Here is a tiny trained network, its code and every weight. The questions are about switching its units off for an input and a class, where a switched-off unit gives its printed mean instead of its output.

import numpy as np


def w(rows, s, z=0):
    codes = np.array(rows[::2]) - 128.0
    scale = np.full(codes.shape[1], s)
    scale[-1] = z or s
    return codes * scale


def norm(h):
    return h / np.sqrt((h * h).mean(-1, keepdims=True) + 1e-5)


def f(y):
    return np.maximum(y, 0)


def log_softmax(a):
    a = a - a.max(-1, keepdims=True)
    return a - np.log(np.exp(a).sum(-1, keepdims=True))


def net(x, mask):
    res = np.array(x, float).reshape(1, 8) / 4 @ E
    u = 0
    for l in range(3):
        y = f(norm(res) @ A[l][:, :-1].T + A[l][:, -1])
        res = res + np.where(mask[u : u + 5], y, B[l][:, -1]) @ B[l][:, :-1]
        u += 5
    return log_softmax(norm(res)[-1] @ U[:, :-1].T + U[:, -1])


A, B = {}, {}
E = w([
[180,124,97,130],'x0',
[154,197,175,246],'x1',
[122,130,133,127],'x2',
[95,130,149,124],'x3',
[163,125,106,129],'x4',
[110,130,140,126],'x5',
[139,254,21,101],'x6',
[131,128,128,127],'x7',
],0.0049)
A[0] = w([
[47,63,3,89,204],'0.n0',
[112,45,130,71,11],'0.n1',
[50,232,150,60,254],'0.n2',
[124,81,219,176,218],'0.n3',
[204,77,134,148,55],'0.n4',
],0.0075,0.00075)
B[0] = w([
[50,62,108,112,253],'0.n0',
[181,216,222,1,208],'0.n1',
[239,127,54,134,245],'0.n2',
[200,106,200,191,245],'0.n3',
[75,97,244,133,169],'0.n4',
],0.0073,0.0044)
A[1] = w([
[79,74,207,1,4],'1.n0',
[92,100,61,101,52],'1.n1',
[85,131,114,70,90],'1.n2',
[33,145,138,83,113],'1.n3',
[92,161,180,85,2],'1.n4',
],0.0079,0.0017)
B[1] = w([
[224,190,117,85,254],'1.n0',
[107,54,99,107,185],'1.n1',
[103,68,65,255,180],'1.n2',
[162,130,154,246,165],'1.n3',
[247,176,169,16,153],'1.n4',
],0.0085,0.0045)
A[2] = w([
[75,47,140,122,1],'2.n0',
[132,148,93,5,255],'2.n1',
[126,156,102,214,115],'2.n2',
[41,78,141,144,11],'2.n3',
[70,62,176,187,185],'2.n4',
],0.011,0.0028)
B[2] = w([
[210,137,109,119,134],'2.n0',
[60,86,160,160,255],'2.n1',
[61,213,143,47,192],'2.n2',
[163,80,163,76,129],'2.n3',
[31,129,69,254,181],'2.n4',
],0.0083,0.0065)
U = w([
[186,72,201,71,185],'0',
[91,23,7,135,162],'1',
[91,118,184,236,155],'2',
[109,245,72,100,4],'3',
],0.014,0.0012)

Each question gives the input, the list of numbers given to net, and the class t.
The units are the neurons (one row each of A and B). Each row of codes is followed by its name. A weight is (code - 128) times the scale printed after its matrix; where a second scale follows, it is the last column's (A, B and U).
mask holds one flag per neuron, layer by layer. A switched-off neuron (its flag False) gives its mean, the last column of its row in B, instead of its output. The means were averaged over made-up inputs and are rounded, as every weight is.
A unit's drop is (log p(t) with every unit on - log p(t) with that unit switched off) / (log p(t) with every unit on - log p(t) with every unit switched off).
The circuit of an input: a set's keep is (log p(t) with only the set's units on - log p(t) with every unit switched off) / (log p(t) with every unit on - log p(t) with every unit switched off). Starting from the 12 units with the biggest drops (on a tie, the unit counted first), units are removed one at a time, each time the one whose removal leaves the highest keep (on an exact tie, the one counted first), for as long as the keep stays at least 0.8.
units of the circuit, in order: the units of the circuit, biggest drop first
top k neurons: the k neurons with the biggest drops, biggest first
k most important neurons of layer l: the k neurons of layer l with the biggest drops, biggest first
drop when u is switched off: that unit's drop, to one decimal
input [-6,8,7,-8,8,-8,1,-3], class 3: units of the circuit, in order : [2.n2, 2.n1]
input [3,-6,1,-8,-7,-7,-1,2], class 0: top 2 neurons : [0.n1, 1.n0]
input [8,-5,0,-1,2,-5,0,-1], class 0: top 3 neurons : [0.n1, 0.n4, 1.n0]
input [8,-4,-7,-6,-2,0,0,-7], class 0: units of the circuit, in order : [0.n4, 0.n2]
input [-2,-1,8,7,2,3,8,6], class 1: top neuron : [0.n2]
input [-4,2,-4,8,-4,1,1,6], class 3: 2 most important neurons of layer 0 : [0.n2, 0.n1]
input [2,8,5,4,-7,-8,1,-1], class 3: top 2 neurons : [2.n2, 2.n1]
input [2,1,-5,0,4,7,1,7], class 3: top 3 neurons : [0.n1, 1.n0, 0.n0]
input [-8,0,-1,-3,-5,-1,3,6], class 1: 2 most important neurons of layer 0 : [0.n3, 0.n2]
input [-4,0,-5,7,-6,-1,8,-4], class 1: 3 most important neurons of layer 0 : [0.n2, 0.n3, 0.n1]
input [8,-2,3,0,3,4,4,-8], class 1: drop when 1.n2 is switched off : 0.0
input [0,6,2,-1,-7,0,3,-6], class 3: drop when 2.n2 is switched off : 0.1
input [4,8,-4,6,-4,1,1,-7], class 3: drop when 2.n2 is switched off : 0.7
input [-3,2,-2,5,6,-2,2,2], class 3: most important neuron of layer 0 : [0.n0]
